Each row has a name. Each piece below is followed by the name of the row it came from, unless a question asks for something else. Each question is about the rows just above it.

(17): [172 172 137 109 145  80 119 160 210 131 116  73 115  90 211  74 145 117
 210 102  82  53 155 167 103 180 153 139 104 154 154 116 148 103 114 121
 122  62 122 153 183 144 128 204  82  95  92 148]
(58): [156 147 143 118 132  80 107 161 191 131 107  76 110  99 209  73 134 117
 200  85  73  76 173 175  79 168 163 127 110 157 142 116 148 113 113 137
 115  77 102 154 174 136 130 187  94  90  82 156]
(158): [165 166 132 109 143  91 123 152 191 132 122  88 119  97 190  85 146 121
 193 112  93  68 144 158 114 171 146 141 109 146 148 119 143 109 117 121
 123  74 127 147 172 144 130 122 138 124 113 155]
(131): [163 106 130  78 119  96 105  95  90 103 148 224 146  94  64 137 150 104
 172 177 144 168 159  76 148  92 102 176 197 129 152 140 128 126 129 144
 106  96 173 105 123 157  85 118 101 108 140 114]
(116): [110 120 128 118 148 153 121 125 116 133 116 136 130 137 138 143 152 149
  99 123 158 142 107 105 141 132 105 121 117  94 119 129 109 152 132 122
 140 128 147 131 101 117 128 120 148 151 165 115]
(124): [163 120 128 118 148 153 121 125 116 133 116 136 130 160 155 177 131 110
  99 123 158 142 107 105 141 132 105 121 117  94 119 129 109 152 132 122
 140 128 147 105 101 117 128 120 148 151 165 115]
(156): [165 166 132 109 143  91 123 152 191 132 122  88 119  97 190  85 146 121
 193 112  93  68 144 158 114 171 146 141 109 146 148 119 143 109 117 121
 123  74 127 147 172 144 130 191  91 102 103 143]
(81): [ 94 148 105 109  86 170 128 105 123 118 144 139 121 177 110 155 131 160
 110 143 141 150 115 143 173 162 107 145  97 124  92 136  85 121  74 147
 110 201 177  90 147 198 132 115 148 166 136 166]
Give the next entry after [177 110 155 131 160].
[110]
find: [172 172 137 109 145  80 119 160 210 131 116  73 115  90 211  74 145 117
 210 102  82  53 155 167 103 180 153 139 104 154 154 116 148 103 114 121
 122  62 122 153 183 144 128 204  82  95  92 148]
(17)
The next entry after [ 90 147 198]:
[132]
Where do [165 166 132 109 143  91 123 152 191 132 122  88 119  97 190  85 146 121
 193 112  93  68 144 158 114 171 146 141 109 146 148 119 143 109 117 121
 123  74 127 147 172 144 130 122 138 124 113 155] appear?
(158)
[106 163] is which row, read backwards?
(131)
find: [165 166 132 109 143  91 123 152 191 132 122  88 119  97 190  85 146 121
 193 112  93  68 144 158 114 171 146 141 109 146 148 119 143 109 117 121
 123  74 127 147 172 144 130 191  91 102 103 143]
(156)
[ 97 145 107 162] is which row, read backwards?
(81)

(186): [117  72  71  85 119 164 135 194]
(159): [133  86 194 208 149 189  94 195]
(157): [142 135  95 132 127 160 154 124]
(43): [140 106 107 108 115 152 122 227]
(69): [ 85 106 142 123 103 164 101 152]
(180): [161  82 132 122 195 140 153 201]
(47): [189 107  94  60 119 153 201 218]
(59): [ 60 107 189  94 149 189 172 138]
(188): [189 107  94  60 119 183 141 213]
What is the next entry after [ 60 107]?
[189]
Which row holds this, read backwards? [152 115 108 107 106]
(43)
find: [189 107  94  60 119 183 141 213]
(188)

(78): [118 139 150 158 163 161 154 169 156 167 161 179 177]
(134): [191 178 163 199 155 137 130 131 119 140 124 120 108]
(3): [199 193 178 191 163 146 141 147 133 150 133 135 126]
(8): [199 191 178 163 193  64  51  44  41  39  43  44  35]
The next entry after [199 193 178 191 163]:
[146]
Give the next entry after [199 191 178 163].
[193]
Which row holds [167 156 169 154 161 163] read backwards?
(78)
The next entry after [150 158 163 161 154 169 156 167 161]:
[179]
Which row holds this, read backwards? [126 135 133 150 133]
(3)

(34): [ 50  29 182 184  28 125  32]
(90): [137 231 123 190 203 104 181]
(97): [ 90  53 176 148 211 122 135]
(66): [176  90  53  74  35 125  69]
(6): [143 159  91  72 211 122 135]
(73): [118 105 147 124 103  98 193]
(108): [ 74  34 125 148  28 122 135]
What is the next entry after [176  90  53]?
[74]
Which row holds [122  28] read backwards?
(108)
Give the next entry after [ 74  35 125].
[69]
[184 182] is which row, read backwards?
(34)
What is the next entry after [105 147]?
[124]
[148 125  34] is which row, read backwards?
(108)
What is the next entry after [147 124]?
[103]

(18): [207  45  42  48]
(46): [148  61  61  54]
(52): [ 45  44 117 151]
(110): [174  61  61 209]
Where do [148  61  61  54] appear?
(46)
find: [174  61  61 209]
(110)
Give the next entry after [45 42].
[48]
What is the next entry after [207  45]?
[42]
Which row holds this, read backwards? [117  44]
(52)
Which row holds [ 42  45 207] read backwards?
(18)

(44): [132 183 167 178 107 124 127 135 131 173  42 106  58  42 124 146 105 107
 118 142 152  64 105 105  71 106]
(75): [128 131 126 128 137 133 127 123 130 135 124 125 125 129 131 124 128 125
 126 132 126 122 132 132 129 123]
(93): [122 119 130 126 128 129 129 125 127 129 125 134 129 122 124 134 125 126
 122 127 130 129 122 126 131 124]
(143): [126 128 131 123 128 125 123 127 125 124 122 125 123 127 133 126 122 131
 129 126 127 134 125 125 135 133]
(144): [127 122 134 128 128 133 126 131 135 130 128 131 128 126 133 126 128 129
 130 129 131 125 132 134 131 126]
(135): [119 136 129 133 127 125 126 133 126 127 133 130 128 131 127 131 117 122
 133 128 125 127 128 133 129 130]
(139): [125 127 131 123 126 123 125 128 128 176 117 109 147 138 128 134 121 141
 147 150 183 105 195 102 152 110]
Which row holds [125 127 131 123 126 123 125 128 128 176 117 109 147 138 128 134 121 141
 147 150 183 105 195 102 152 110]?
(139)
Which row holds this, read backwards? [125 127 123 125 128 123 131 128 126]
(143)
Give the next entry after [107 124 127 135 131 173  42 106  58  42 124].
[146]
Give the next entry after [128 125 127].
[128]
The next entry after [126 133 126 127 133 130 128 131]:
[127]

(41): [ 33 163 140 145 175 151 158 179 146  90 210  73  42 159 143 212  89 135
 122 181 155  30 182 149 216 143  83 114 140 123]
(88): [210  72 138 114 136 135 107 154 148 120 126 105 132 111 113 115  88 143
 116 114 145  80 115 114 146 109 101 131  99 143]
(71): [148 120 127 105 132 111 113 115  88 143 116 114 101 167 138 163 153 116
 117 151 120 127 162 157 141 122 145 133 158 108]
Give the next entry after [210  73].
[42]
The next entry after [158 179 146  90]:
[210]
What is the next entry after [109 101 131  99]?
[143]
[117 116 153 163 138 167] is which row, read backwards?
(71)
[114 116 143  88 115 113 111 132 105 126 120 148] is which row, read backwards?
(88)
Give the next entry after [ 42 159 143 212  89 135 122 181 155  30].
[182]
Which row holds [108 158 133 145 122 141] read backwards?
(71)

(151): [ 83 155 180 163  61 112 155  78]
(16): [167 118 160  53  85  84 124 157]
(19): [ 62 158 199  63 149 146 123 125]
(115): [180 182 158 128  30  78 147  90]
(103): [ 47 110 206 135 131 177 119 114]
(70): [118 160  53  85  83 124 150  70]
(45): [157 128  30  33  99 133 110 134]
Give the next entry after [158 128  30].
[78]
What is the next entry after [118 160  53  85  84 124]?
[157]

(51): [ 59 174 173 174 173  57 174  57 174  58 173 175]
(170): [ 97 170  93  92  93 170  92 171  93 170  93  92]
(89): [ 94 199 200 200 199 106 200 104 199 106 199 196]
(168): [ 59 168 167 169 168  56 168  56 168  56  37  40]
(7): [166  98  99  98  99 171  98 170  98 170  98  99]
(113): [113 182 182 183 182 125 183 122 182 124 182 179]
(60): [182 182 183 182 125 183 120 182 124 182 179 173]
(86): [ 59 168 167 169 168  56 168  56 168  56 168 170]
[173 179 182 124 182 120 183 125] is which row, read backwards?
(60)
find: [166  98  99  98  99 171  98 170  98 170  98  99]
(7)
[179 182 124 182 122 183 125 182 183 182 182] is which row, read backwards?
(113)
Give the next entry after [125 183 122 182].
[124]

(39): [137 141 132 151 191 131 185 134 135 146 167]
(83): [154 144 138 222 134 133 133 173 137 145 135]
(74): [146 137 173 131 151 150 142 171 149 166 139]
(101): [144 139 150 137 141 132 151 188 194 145 166]
The next entry after [134 133 133]:
[173]
Which row holds this, read backwards? [145 194 188 151]
(101)
Give the next entry after [137 141 132 151 188].
[194]

(56): [112 129 168 109 193 154 130 137 186 160]
(130): [122  93 160 147  80  91 134 103  77 111]
(42): [146  62  30 115 129 168 109 153 160 123]
(30): [ 95  56  96 109 115 160 129 153 168  97]
(84): [146 112  30 115 129 168 109 153 160 123]
find: [146  62  30 115 129 168 109 153 160 123]
(42)

(118): [ 77 145 129  86 168 104 124 164 154 138 116  57  84]
(122): [ 78 116 169  86 168  92  98 198 154 106 114  49 109]
(14): [ 85  48 170 177 132 182  44 112 170 156 116  94 101]
(68): [ 85  48 170 177 132 182  44 202 141  91 118  60 121]
find: [ 78 116 169  86 168  92  98 198 154 106 114  49 109]
(122)
The next entry after [145 129  86 168 104 124 164 154 138]:
[116]

